(in the rows, 128 means zero)
Each row of numbers stands for one object and depends on some of the facts below. Use the named rows to name the rest.

Known rows:
[158 137  94 105  84 152 119 162 106 154 145 146 152 108 136 121 156  99
 143 117 106 186 153 120  94 140] : rugen
[103 123 167 139 194 118 127 135 116 119 123 107 117 123 110 149  97 123
 176 154 138 116 145 135 151 134] : tekik
[161 136 111 105  95 160 136 128 123 144 140 139 179 126 110 111 145 115
 144 100 141 167 153 115 114 113] : kluflum
[ 76 145 138 144 182 114 120 136 155 134 125 131 125 128 157 133  97 160
 110 105 159  89 108 138  98  84] : peplil
[159 128 170 116 141  93 124 124 120 121 121 105 104 135 119 140 103 111
 154 133 141  96 112 121 119 155] : kenu
[151 122  80 107  80 149 122 140 124 149 139 149 132 126 123 121 157 120
 145 133 123 172 131 129 117 150] : biklil
[ 85 122 107 112 132 126 110 172  91 184 139 142 113 102 140 148 142 142
 152 136 123 176 131 124 135 150] : pleze
[ 99 130 181 140 173 115 129 128 115 122 114 101 128 121 122 148 115 146
 119 130 139 102 138 126 154 140] : ketruk
[136 117 107 108  90 142 132 118 130 144 131 146 141 136 126 109 134 126
 110 114 125 148 136 116 156 128] : dibre
[ 88 128 112 140 155 121 119 145 123 153 122 131  94 117 134 153 139 157
 124 137 154 153  81 134 102 151] : brogrem
[ 63 132 124 144 201 114 112 151 164 126 129 142  99 134 165 127  80 159
 135 115 145  92 122 147 120  69] : sakil
[175 145 171 149 137 158 131 105 126 101 122 110 191 135 116 144 134  95
  82 130 133  92 145 140 119 118] : dorek
[148 142 135 136 149 110 146 121 137 132 139 127 157 139  96 120 121 132
 171 123 171  92 105 116 121  79] : gebem
[159 131 117 104 124  82  91 119 168 147 123 141  74 150 184 132  70 132
 130 121 144  12  74 144  78 106] : rivol
[155 136  96 122 109 146 127 137 125 129 147 144 144 120 126 125 153 109
 157 122 132 166 136 126  97 127] : kubak
[146 127  98 119  88 139 124 127 135 133 133 148 132 130 126 118 148 119
 139 127 127 155 135 131 110 125] : roro
[142 117  86  74  54 130 111 153  94 165 130 156 148 120 151 133 147 106
 111 122  99 138 152 130 135 152] : biflitrak

Facts:
flere ε 534; nifom ε 520; plubi ε 328; kleflolon ε 712; grolitam ε 214; doro ε 534; tromo ε 945; fliskudra ε 558; kasas ε 534
noluk ε 535; niflefam ε 520; pletudun ε 534; manaskil ε 328; floregro ε 945; stidror ε 935; ploplak ε 214; pilun ε 945; brodra ε 328
skubrol ε 558; pifaskim ε 919; geko ε 712; nagel ε 361; timan ε 534; dorek ε 214; gebem ε 415; stevi ε 558; rivol ε 596
flemul ε 534; tatrople ε 935; bokli ε 945; kubak ε 935; rugen ε 935; pleze ε 945; kluri ε 534; gregil ε 453; pepos ε 945
kogratal ε 945; trikleflok ε 534; dibre ε 535; skobol ε 534; kasti ε 520; zosotam ε 520; troflepas ε 534; stogrun ε 534; biflitrak ε 596
vopem ε 535; dramok ε 945; brogrem ε 328; sakil ε 453; tozibrus ε 919; flivor ε 520; baskik ε 69; lograni ε 945; mustomi ε 361
vumogrus ε 520; flegus ε 945; kastun ε 558; biku ε 945; drema ε 453; rorim ε 535; driplilen ε 520; gitrum ε 534; grobretuk ε 535
nila ε 558; vutastil ε 864; drebrul ε 945; trebri ε 534; treta ε 338; gutri ε 214; plolan ε 558; figir ε 214; dodro ε 520
klirobrir ε 520; vudros ε 945; latrin ε 453; lestudan ε 338; buskam ε 534; brafer ε 945; limi ε 520; fleba ε 596; futrifor ε 945
pirek ε 935; pusor ε 712; sastur ε 558; klabi ε 945; zugem ε 864; broskures ε 864; kledruk ε 520; fletre ε 919; noplifim ε 919
stuklem ε 864; kluflum ε 415; gutus ε 712; ruzegi ε 214; lugremon ε 69; skura ε 520; flere κ gefle; nifom κ vokitek; plubi κ suplu
flola κ dredes; treterel κ lasker; kleflolon κ dredes; grolitam κ peplil; virol κ klobe; doro κ purol; tromo κ siroku; drapugrer κ siroku; fliskudra κ lasker
kasas κ trumam; noluk κ trumam; niflefam κ flola; pletudun κ tronim; manaskil κ metur; gruskis κ miken; floregro κ miken; stidror κ bruse; ploplak κ flola
pilun κ trumam; brodra κ siroku; skubrol κ flola; pifaskim κ peplil; geko κ trumam; nagel κ dredes; timan κ flaman; dorek κ fisi; gebem κ vokitek
siroku κ fisi; troklun κ dredes; mobro κ klobe; stevi κ tronim; rivol κ peplil; flemul κ biflugro; tatrople κ flaman; biklil κ stobrizel; bokli κ tronim
kubak κ trumam; rugen κ metur; stobrizel κ roro; pleze κ metur; kluri κ metur; gregil κ bonal; pepos κ bruse; kogratal κ roro; trikleflok κ bonal
dibre κ dredes; skobol κ peplil; paskom κ bonal; ketruk κ klobe; kasti κ siroku; zosotam κ suplu; troflepas κ flola; stogrun κ siroku; biflitrak κ metur
peplil κ suplu; trumam κ dredes; vopem κ klobe; dramok κ biflugro; brogrem κ dredes; sakil κ peplil; tozibrus κ metur; flivor κ biflugro; baskik κ tronim
bonal κ dredes; stiskir κ gefle; gefle κ miken; lograni κ flola; mustomi κ klobe; merol κ lasker; fube κ flaman; trubrim κ bonal; vumogrus κ bruse
flegus κ gruskis; kastun κ stobrizel; biku κ stobrizel; drema κ bruse; rorim κ peplil; driplilen κ peplil; gitrum κ klobe; grobretuk κ siroku; nila κ roro
falil κ gefle; vutastil κ klobe; drebrul κ flaman; trebri κ dredes; kenu κ siroku; treta κ klobe; gutri κ tronim; purol κ lasker; plolan κ biflugro
figir κ metur; dodro κ fisi; klirobrir κ gruskis; klozak κ klobe; miken κ fisi; bruse κ fisi; tekik κ klobe; vokitek κ lasker; vudros κ gefle
biflugro κ tronim; latrin κ merol; vutim κ metur; lestudan κ roro; roro κ dredes; kovan κ dredes; buskam κ gruskis; brafer κ suplu; limi κ merol
fleba κ bruse; futrifor κ trubrim; pirek κ dredes; pusor κ biflugro; metur κ bonal; pepum κ klobe; sastur κ siroku; klabi κ peplil; zugem κ trumam
draples κ peplil; broskures κ dredes; kledruk κ gefle; fletre κ trumam; tasas κ klobe; mizir κ gruskis; klobe κ fisi; noplifim κ klobe; stuklem κ lasker
kluflum κ roro; lonim κ peplil; gutus κ metur; ruzegi κ dredes; lugremon κ metur; skura κ trumam; plubi χ trebri; treterel χ futrifor; treterel χ trebri
kleflolon χ miken; kleflolon χ mizir; tromo χ trumam; drapugrer χ baskik; fliskudra χ drapugrer; kasas χ baskik; pletudun χ pirek; manaskil χ baskik; manaskil χ zosotam
floregro χ stevi; ploplak χ bonal; pilun χ falil; pifaskim χ rorim; nagel χ kovan; nagel χ skura; gebem χ zosotam; troklun χ gebem; troklun χ vutim
mobro χ brafer; stevi χ baskik; stevi χ flivor; stevi χ falil; stevi χ bonal; flemul χ tromo; flemul χ futrifor; tatrople χ kluflum; tatrople χ mobro
biklil χ baskik; bokli χ tozibrus; kubak χ miken; rugen χ pletudun; stobrizel χ futrifor; stobrizel χ trebri; stobrizel χ brafer; pleze χ baskik; pleze χ gebem
pepos χ vutastil; kogratal χ trebri; kasti χ lasker; kasti χ siroku; kasti χ bonal; zosotam χ baskik; troflepas χ kluflum; troflepas χ bonal; trumam χ noluk
trumam χ pirek; vopem χ rivol; brogrem χ zosotam; tronim χ klozak; tronim χ gregil; tronim χ bonal; sakil χ flola; sakil χ peplil; sakil χ doro
stiskir χ baskik; stiskir χ flivor; lograni χ kluflum; mustomi χ fleba; kastun χ baskik; biku χ zosotam; lasker χ ketruk; lasker χ gebem; lasker χ stiskir
lasker χ bonal; rorim χ trebri; gitrum χ skura; falil χ kasas; vutastil χ baskik; drebrul χ peplil; drebrul χ kasas; trebri χ baskik; kenu χ skobol
purol χ bonal; purol χ noplifim; plolan χ noplifim; plolan χ fleba; figir χ sastur; figir χ dorek; dodro χ zosotam; klirobrir χ gefle; klirobrir χ kovan
klirobrir χ trebri; miken χ trebri; bruse χ brogrem; tekik χ zosotam; vudros χ pirek; latrin χ baskik; latrin χ miken; latrin χ bonal; lestudan χ baskik
roro χ miken; roro χ kasas; roro χ fleba; kovan χ drebrul; buskam χ doro; futrifor χ pirek; futrifor χ noplifim; pusor χ falil; pusor χ bonal
pepum χ lestudan; sastur χ nila; draples χ baskik; draples χ gebem; draples χ peplil; kledruk χ fliskudra; kledruk χ pusor; fletre χ broskures; mizir χ miken
noplifim χ baskik; noplifim χ zosotam; noplifim χ bonal; stuklem χ tasas; kluflum χ noplifim; gutus χ bonal; gutus χ mizir; lugremon χ drema; skura χ trebri
flere θ a; nifom θ a; plubi θ a; flola θ c; treterel θ b; kleflolon θ b; grolitam θ a; virol θ a; suplu θ c
doro θ b; tromo θ c; fisi θ a; drapugrer θ a; fliskudra θ a; kasas θ b; noluk θ a; niflefam θ b; pletudun θ b
manaskil θ a; gruskis θ a; floregro θ c; stidror θ a; ploplak θ a; pilun θ b; brodra θ a; skubrol θ a; pifaskim θ a
geko θ c; nagel θ a; timan θ c; dorek θ a; gebem θ c; siroku θ a; flaman θ b; troklun θ c; mobro θ a
stevi θ a; rivol θ c; flemul θ a; tatrople θ a; biklil θ a; bokli θ b; kubak θ a; rugen θ a; stobrizel θ b
pleze θ b; kluri θ c; gregil θ a; pepos θ b; kogratal θ a; trikleflok θ a; dibre θ a; skobol θ b; paskom θ a
ketruk θ b; kasti θ a; zosotam θ a; troflepas θ a; stogrun θ a; biflitrak θ a; peplil θ b; trumam θ a; vopem θ a
dramok θ a; brogrem θ b; tronim θ a; sakil θ b; tozibrus θ b; flivor θ a; baskik θ a; bonal θ b; stiskir θ a
gefle θ a; lograni θ a; mustomi θ a; merol θ a; fube θ b; trubrim θ b; vumogrus θ b; flegus θ c; kastun θ a
biku θ a; drema θ a; lasker θ c; rorim θ a; driplilen θ a; gitrum θ b; grobretuk θ c; nila θ a; falil θ a
vutastil θ a; drebrul θ b; trebri θ b; kenu θ c; treta θ a; dredes θ a; gutri θ a; purol θ a; plolan θ a
figir θ b; dodro θ a; klirobrir θ a; klozak θ b; miken θ a; bruse θ b; tekik θ b; vokitek θ a; vudros θ a
biflugro θ a; latrin θ a; vutim θ a; lestudan θ a; roro θ a; kovan θ b; buskam θ b; brafer θ a; limi θ b
fleba θ a; futrifor θ b; pirek θ b; pusor θ c; metur θ c; pepum θ b; sastur θ a; klabi θ a; zugem θ a
draples θ a; broskures θ b; kledruk θ b; fletre θ a; tasas θ a; mizir θ a; klobe θ a; noplifim θ a; stuklem θ a
kluflum θ a; lonim θ a; gutus θ b; ruzegi θ b; lugremon θ a; skura θ c

Name these rows:
No name comes twice in this set of rows, the named rows included.
[108 132 100 103 129 124 104 184  82 172 138 143 142  97 139 161 145 131
 179 139 130 147 130 139  91 147] : gutus
[102 125 115 125 132 135 122 123 182 119 127 153 125 152 156  92  77 141
  99 103 117 104 147 132 135  79] : rorim
[119 151 133 143 179 100 119 127 144 132 126 120  84 117 182 135  87 179
 101  93 157  65  81 155  61  83] : skobol
[148 135 124 154 156  94 131 141 112 129 136 116 110 128 133 138 141 137
 135 146 131  83  68 130 108 108] : timan
[196 110 151  96  90 133 107  77 151 122 126 109  78 149 114 112  87  97
 168 122 121 116 147 124 163 168] : vopem
[139 135  99 110 116  96 121 193  81 180 146 136 120 107 152 144 162 121
 137 131 106 138 100 121  84 134] : kluri
[162 133 111 139 144 102 132 135 120 124 128 128 128 134 119 146 144 132
 161 154 150  69  66 146 102 107] : pusor
[ 49 124 117 148 163 111 131 138 121 124 126 129 121 118 125 134 141 168
 159 136 138 130 117 132 158 110] : bokli
[122 111 173 125 151  98 137 131 124 130 125 109 130 139 116 131 105 112
 130 141 114  95 144 112 170 116] : grobretuk
[103 131  93 150 135 144 120 127 172 100 122 145  89 148 156 115 118 128
 104 146 127 131  94 143  96 134] : plubi
[109 122 160 158 196 105 122 136  98 110 130 100  96 108 119 159 119 133
 165 160 111 106 131 150 148 139] : gitrum

Now the same objects, written a new way:
Some objects and their rows:
[127 132 112 115 115 126 111 136  98 119  64 118 104 144 112 175 160 127
 116 180 117 108 124 149 136 103 135 136 130 108 147 151 109 115 136 132
 120 132] : gregil
[135 143 151 123 122 117 110 123 126 115 169 138 122 118 122 133 137 140
 137  99 112 145 134 147 126 137 161 100  89 137 114 150 132 123 110  85
 134 111] : stidror
[123 132 120 110 130 125 128 124 109 107 101 128 126 160 107 159 143 145
 124 170 122 132 133 131 132 118 130 117 113 113 138 137 140 122 138 120
 128 126] : dibre
[131 128 125 139 100 116 124 122 122 130 169 143 120  80 139 123 138 130
 133  89 135 125 112 142 117 138 149 115  94 148 111 158 102 137 116 118
 120 115] : miken
[130 122 128 142 124 108 106 121 144  99 158 132 118 116 107 127 141 138
 144 105 105 159 120 134 110 129 156 110 105 135 112 142 123 132 124 138
 132 111] : dodro
[136 106 121 109 125 123  97 122 120 113  99 142 120 149 122 168 156 141
 132 164 119 120 147 132 125 118 154 139 148 116 146 108 118 137 157 173
 144 143] : ploplak
[130 134 151 160 104 112  98 131 120 132 187 141  98  86 142 124 144 126
 130  62 141 126 127 158 116 147 181 125  90 144  91 170  80 147  97 106
 121 101] : stiskir
[133 131 145 154  94 126 106 132 119 130 180 147  97  72 146 117 132 129
 137  63 140 128 124 155 109 146 173 117  76 144  92 168  85 138  99 103
 115 108] : mizir
[161 149 168 160 133 141 119 182 125 146 187 132 117 104 126  85  89 120
 147  62 148 137 151 165 163 139 146 134 103 123 118 130 106 104 103  60
 127 116] : flegus
[124 143 146 131 112 130 120 126 121 130 181 141 120 102 123 127 137 131
 120  80 163 122 132 138 113 147 161 104  91 141 113 174 111 144 110 103
 114 115] : virol
[132 142 148 170 131 132 111 152 163 153 152 134 139  90 151  84 115 108
 127  81 139  94 135 143 123 151 141 144 122 145 118 142 106 127 104 103
 126 110] : ketruk
[128 133 126 131 153 137 149 103 128 164 114 105 140 184 167 115 100 106
 135 118  68 212  91  98 133 153  83 122 189 128  68 104 164  95  95  97
 103 125] : sakil
[134 136 154 115 119 134 115 122 128 133 181 144 123 115 137 134 135 138
 129  90 148 133 137 135 132 147 166 112  96 141 120 153 115 121 123  80
 133 122] : sastur
[152 149 142 148 121 140 123 171 132 146 175 129 121 100 122  75  76 113
 158  97 153 135 143 161 148 125 137 129 120 137 132 105 130 109 118  86
 129 118] : tromo
[129  91 122 107 107 129 130 125 100 123  88 141 103 137 130 181 155 150
 115 162 141  93 138 131 128 114 122 161 138 109 151 124 112 159 158 178
 140 140] : kastun
[123 148 114 116 142 139 150 131 164 139 118 123 144 144 138  87  96 111
 155 161 121 138 131 111 121 131 112 130 126 144 155  89 168 113 129 116
 138 119] : pletudun
[119 135 113 131 142 139 166 131 136 155 162 111 161 136 127  99  96 106
 116 116 141 147 113 130 151 117  90 120 181 125 118 101 138 111 124 129
 102 139] : suplu

Which object is each row?
No name comes twice in this set of rows, the named rows included.
[127 132 113 138 132 134 162 104 130 171 119 119 177 124 168 102 110 109
 113 103  94 152  74 105 130 140  81 119 183 149  84 109 135 104 109 125
 103 139] : peplil
[137  87 119 140 123 129  81 131  77 115  50 131  93 157 117 184 155 145
 110 172 155 108 137 115 117 106 129 159 144  93 120 131  73 154 152 200
 121 142] : manaskil
[136 129 115  89 134 129 123  66 111 150 153 140 157 174 156 161 133 130
 122 121  96 211  98 110 127 135 136  76 191 143  80 103 142  83 129 118
 102 155] : grolitam
[146 114 118 161 148 124 130 166 124 107  87 115 136 139  92 107  98 136
 132 147 125 120 127 136 153  88  82 149 145 103 131  99 132 122 150 187
 120 143] : skura
[148 106 157 141 133 135 106 150  88 140  22 118 104 144 142 145 111 136
 115 156 125  84 159 124 150 115  96 190 168  93 122  96 107 140 144 170
 138 129] : pleze
[122 140 109 110 148 117 124  67 112 128 145 121 157 163 123 144 136 131
 120 128  86 218  88 121 125 126 121  70 176 134  69 122 138  92 106 136
  93 142] : driplilen

The same objects again, as new rows of numbers:
Known rows:
[101 113 127 147 134 135 136  85 117 126 120 129 102 115  89 118 121 120
  97 119 130  25 127 127 146 116 120 100 132 147 117 124] : gutus
[139 145  85 120 131 122 123 148 150 146 121 137 142 129 126 123 140 169
 135 138 132 166 112 100 130 123 129 189 122 116 137 142] : mizir
[146 142 120 122 128 119 126 173 145 146 118 136 137 133 121 138 127 157
 141 136 125 160 120 126 124 128 126 157 125 131 139 141] : gruskis
[122 121 141 140 136 124 137 144 116 128 126 148 108 114  99 134 118 122
 119 117 127  67 131 147 144 118 117 101 128 141 122 121] : metur
[ 95 123 155 140 128 137 140  91 104 117 136 133 112 118  96 112 112 108
  88 129 144  62 141 135 145 117 134  82 135 129 142 126] : pleze
[110 123 159 142 130 130 147 107 117 125 138 135 124 119 102 129 103 101
  89 135 115  74 128 160 164 115 139  69 137 120 112 122] : tozibrus
[103 123 160 142 120 134 133  82 129 116 139 100 141 130 131 114 134 113
 109 128 112  79 126 127 137 129 122 127 117 123 111 128] : drebrul
[148 120  99  96 127 128 105 119 136 104 129 105 135 109 163 118 116 101
 128 129 147 170 134  98 123 128 136 124 142 116 129 123] : rorim
[130 121  98 116 139 126 129 128 117 146 131 144 120 123 126 142 127 132
 143 121 129 123 117 117 108 126 134 116 135 130 137 126] : roro
[145 138 114 124 127 121 126 173 140 145 117 133 137 131 129 139 134 152
 141 130 127 165 122 125 124 131 127 159 126 123 139 134] : tasas
[145 122 100 103 118 129 116 128 141 126 108 101 156 119 138 137 121  93
 121 130 122 145 151 110 118 136 136  92 125 138 142 125] : driplilen
[127 120 146 146 133 124 133 130 114 122 131 138 124 121 113 133 128 125
 127 118 123  69 125 149 131 127 110 110 125 141 119 116] : flola
[136 124 116 118 130 131 126 111 129 135 128 134 132 136 159 130 135 126
 140 132 131 184 122 131 118 131 141 130 140 117 120 134] : tatrople
[140 137 110 120 131 122 125 147 147 143 124 137 138 132 130 131 132 157
 143 132 129 163 121 114 123 127 134 168 125 119 139 135] : mobro
[129 140 141 143 119 131 124 144 150 110 132 110 113 137 128 113 129 133
 120 136 140 144 126 144 159 128 121 158 124 128 108 142] : grobretuk
[125 122 152 156 127 129 129 110 111 107 140 126 120 124 125 120 121 109
 113 127 124  86 135 157 144 126 118 109 126 143 101 132] : broskures
[119 117 146 147 135 125 137 137 116 121 129 139 122 116 104 126 122 125
 116 119 121  34 123 144 149 120 105 104 125 137 116 116] : trubrim

Which object is each row?
No name comes twice in this set of rows, the named rows included.
[121 129 106 135 129 129 136 119 115 106 134 135 136 145 152 105 150 141
 127 111 119  50 151 126 117 135 112 138 113 145 126 106] : gebem
[121 129 229 105 126 129 129 133 120 130 134 122 133 137 138 133 119 116
 148 132 144 197 129 153 115 146 129 114 136  95 161 123] : baskik
[143 137 104 111 132 118 121 140 131 137 137 131 142 121 132 128 133 162
 138 126 131 140  99  96 122 122 135 173 121 101 134 133] : miken
[131 145 148 122 126 134 119 123 123 130 136 137 133 135 137 124 116 143
 133 144 151 219 138 128 122 133 132 166 129 104 159 151] : vutastil
[141 125 131  91 127 125 123  95 142 129 116 110 170 118 159 126 119  96
 117 137 111 162 143 108 132 132 145 110 134 102 129 121] : pifaskim
[ 98 123 219 143 135 133 130 103 100 108 133 130 106 123 101 115 120 133
 121 112 146  60 132 139 138 126 101 133 130 127 145 118] : kasas
[127 137  93 101 124 135 128 119 116 118 126 132 145 142 154 115 131 114
 119 127 142 131 179 108 104 138 146 116 128 129 175 116] : zosotam
[143 123 133  99 133 123 119 120 126 127 106 134 149 118 149 129 119 114
 136 126 129 127 154 110 121 134 116 136 133 128 154 118] : draples
[111 116 161 152 136 127 134 101 119 131 115 139 116 122 106 127 123 128
 118 120 103  38 126 145 144 125 103 124 124 139 115 126] : bonal
[113 149 129 150 113 132 129 111 155 119 130 104 142 133 116 102 139 149
 100 135 118  83 126 122 150 123 121 172 111 123 118 152] : kledruk
[123 123 188 121 130 123 124  95 135  97 117 110 154 121 160 101 119  97
 105 134 109  76 144 144 164 130 108 126 130 105 100 117] : sakil

